[[ -8  15  21 -30  26   9  19 -43  40 -37  30  29]
 [ 35 -27 -31  33  29 -39 -35 -38 -40  24  34  20]
 [ 29 -36 -10  37 -36 -38 -36 -27  34  36  32  23]]
=>
[[ 30  29  -8  15  21 -30  26   9  19 -43  40 -37]
 [ 34  20  35 -27 -31  33  29 -39 -35 -38 -40  24]
 [ 32  23  29 -36 -10  37 -36 -38 -36 -27  34  36]]

[[-16 -16 -38 -18  -7 -15 -26]
 [ -1   0   3   0  14   3  -8]
 [  1   1   1   1   1   2   5]
 [ -1   1   4   1   9   3  -6]
 [  1   1   6   1  16   3   1]
 [ -4  -6  -7  -7  16  -6  -9]
 [  5   7  11   7 -16   5  -1]
 [  1   1   4   1   4   0   1]
 [  0   0   3   0   8   1  -6]
 [  6  -1  -2  -4 -39 -20  11]]
=>
[[-15 -26 -16 -16 -38 -18  -7]
 [  3  -8  -1   0   3   0  14]
 [  2   5   1   1   1   1   1]
 [  3  -6  -1   1   4   1   9]
 [  3   1   1   1   6   1  16]
 [ -6  -9  -4  -6  -7  -7  16]
 [  5  -1   5   7  11   7 -16]
 [  0   1   1   1   4   1   4]
 [  1  -6   0   0   3   0   8]
 [-20  11   6  -1  -2  -4 -39]]

[[ -2 -16  -3 -38  -4 -17]
 [ -4 -14   0   0   4  21]
 [ 14  25  15 -43   4  14]]
=>
[[ -4 -17  -2 -16  -3 -38]
 [  4  21  -4 -14   0   0]
 [  4  14  14  25  15 -43]]

[[-14   0   5  10   7  -1  17   2  21  -1 -15 -22]
 [ 10   4 -33   0  10   4  -5  -1  -8  -2   2   0]
 [  8   2 -29 -15   2   0  22  -5  -6 -10  -2 -12]
 [-11   2   0   1  -7  -2  18  18   4 -12  -4 -13]
 [ -6  21   7   1  -2  -1   7  -2   3  -6  -7   3]]
=>
[[-15 -22 -14   0   5  10   7  -1  17   2  21  -1]
 [  2   0  10   4 -33   0  10   4  -5  -1  -8  -2]
 [ -2 -12   8   2 -29 -15   2   0  22  -5  -6 -10]
 [ -4 -13 -11   2   0   1  -7  -2  18  18   4 -12]
 [ -7   3  -6  21   7   1  -2  -1   7  -2   3  -6]]

[[ -4   1  -8]
 [ 37  -9 -26]
 [-21  -7 -23]
 [-12 -17   6]
 [ -8 -27  -9]
 [ 28  -9 -37]
 [  9 -24  -9]
 [-17  -2 -12]
 [ 14  30 -25]
 [ -7  -8   4]]
=>
[[  1  -8  -4]
 [ -9 -26  37]
 [ -7 -23 -21]
 [-17   6 -12]
 [-27  -9  -8]
 [ -9 -37  28]
 [-24  -9   9]
 [ -2 -12 -17]
 [ 30 -25  14]
 [ -8   4  -7]]

[[ -2  -1  -1  -2   3 -12  -5  -4]
 [ -4  -2  -1  -2   2  18   2 -16]
 [ -2   2  -3  -1   1  -8  -3  -7]
 [  3   2  -3   1  -1  10   1  15]
 [ -2   0   0  -5  -5 -10  11  -2]
 [  1  -7   1   6   7  -8   5   3]
 [  2  -7  -1   0  -1 -19  -4  10]
 [ -3  -4   0  -1   0 -11  -2  -3]
 [ -1   2   0   3  -9 -36  -4  19]
 [ -4  -2   1  -3   3  24   7  -6]
 [  2  -3   1   4  -1  -7  -8  -7]
 [  2  -7   1  -1  -4   8   1  -6]]
=>
[[ -5  -4  -2  -1  -1  -2   3 -12]
 [  2 -16  -4  -2  -1  -2   2  18]
 [ -3  -7  -2   2  -3  -1   1  -8]
 [  1  15   3   2  -3   1  -1  10]
 [ 11  -2  -2   0   0  -5  -5 -10]
 [  5   3   1  -7   1   6   7  -8]
 [ -4  10   2  -7  -1   0  -1 -19]
 [ -2  -3  -3  -4   0  -1   0 -11]
 [ -4  19  -1   2   0   3  -9 -36]
 [  7  -6  -4  -2   1  -3   3  24]
 [ -8  -7   2  -3   1   4  -1  -7]
 [  1  -6   2  -7   1  -1  -4   8]]
